Below are the code and all the weights of a small trained network. Each question names an input and a class and asks about switching units off, where a switched-off unit gives its printed mean instead of its output.

import numpy as np


def w(rows, s, z=0):
    codes = np.array(rows[::2]) - 128.0
    scale = np.full(codes.shape[1], s)
    scale[-1] = z or s
    return codes * scale


def f(y):
    return y / 2 * (1 + np.tanh(0.7978845608 * (y + 0.044715 * y**3)))


def log_softmax(a):
    a = a - a.max(-1, keepdims=True)
    return a - np.log(np.exp(a).sum(-1, keepdims=True))


def net(x, mask):
    res = np.array(x, float).reshape(1, 6) / 4 @ E
    y = f(res @ A[0][:, :-1].T + A[0][:, -1])
    res = res + np.where(mask, y, B[0][:, -1]) @ B[0][:, :-1]
    return log_softmax(res[-1] @ U[:, :-1].T + U[:, -1])


A, B = {}, {}
E = w([
[135,31,144,193,167,104],'x0',
[137,224,43,255,75,118],'x1',
[83,185,141,130,81,127],'x2',
[121,176,141,194,62,81],'x3',
[194,159,98,110,133,119],'x4',
[213,55,197,204,109,244],'x5',
],0.0093)
A[0] = w([
[173,37,125,76,170,118,214],'N0',
[100,83,129,185,125,94,207],'N1',
[98,60,162,134,142,102,242],'N2',
[129,94,108,149,134,176,110],'N3',
[102,105,102,137,119,162,123],'N4',
[156,96,134,104,176,126,163],'N5',
[149,143,82,123,78,74,149],'N6',
[84,96,112,185,179,140,189],'N7',
[153,48,219,238,128,137,252],'N8',
[199,133,151,120,142,191,215],'N9',
[147,84,186,108,217,128,191],'N10',
[176,247,66,190,132,177,249],'N11',
[199,113,188,122,27,132,101],'N12',
[72,218,60,215,127,132,147],'N13',
[58,155,132,75,44,93,235],'N14',
],0.011,0.0029)
B[0] = w([
[79,28,111,74,155,160,226],'N0',
[116,100,128,250,190,2,170],'N1',
[121,33,156,86,193,77,190],'N2',
[179,120,115,95,155,152,155],'N3',
[189,72,85,123,126,29,134],'N4',
[134,66,88,64,207,208,176],'N5',
[76,151,54,87,126,136,172],'N6',
[86,24,117,186,124,61,163],'N7',
[159,42,206,180,95,116,252],'N8',
[121,105,186,138,121,247,199],'N9',
[72,57,122,118,229,200,217],'N10',
[211,210,15,176,135,161,252],'N11',
[203,134,132,119,100,154,182],'N12',
[140,208,69,126,183,118,244],'N13',
[113,194,176,73,28,99,216],'N14',
],0.0068,0.013)
U = w([
[231,148,177,203,72,209,49],'0',
[114,232,195,48,42,101,255],'1',
[116,110,106,56,230,188,103],'2',
[185,237,2,140,120,159,78],'3',
[154,113,141,234,125,31,146],'4',
],0.0075,0.0011)

Each question gives the input, the list of numbers given to net, and the class t.
The units are the neurons (one row each of A and B). Each row of codes is followed by its name. A weight is (code - 128) times the scale printed after its matrix; where a second scale follows, it is the last column's (A, B and U).
mask holds one flag per neuron, in row order. A switched-off neuron (its flag False) gives its mean, the last column of its row in B, instead of its output. The means were averaged over made-up inputs and are rounded, as every weight is.
A unit's drop is (log p(t) with every unit on - log p(t) with that unit switched off) / (log p(t) with every unit on - log p(t) with every unit switched off).
unit that matters most: the unit with the biggest drop
top k neurons: the k neurons with the biggest drops, biggest first
drop when u is switched off: that unit's drop, to one decimal
input [5,8,5,7,-1,7], class 4: unit that matters most : N8
input [2,6,-5,-1,-7,8], class 4: top 2 neurons : (N1, N7)
input [8,-2,-6,4,0,6], class 4: top 2 neurons : (N8, N1)
input [-5,3,-1,-7,-7,-8], class 1: top 2 neurons : (N14, N11)
input [-3,6,1,1,5,7], class 3: top 2 neurons : (N11, N13)
input [6,1,-6,6,-4,8], class 4: top 2 neurons : (N1, N7)
input [0,3,8,2,-6,1], class 3: drop when N11 is switched off : 0.1
input [-6,-1,1,6,-5,-3], class 1: drop when N14 is switched off : 0.7
input [-2,1,3,2,-8,2], class 4: drop when N9 is switched off : 0.3
input [7,2,2,1,-7,8], class 4: drop when N1 is switched off : 0.2
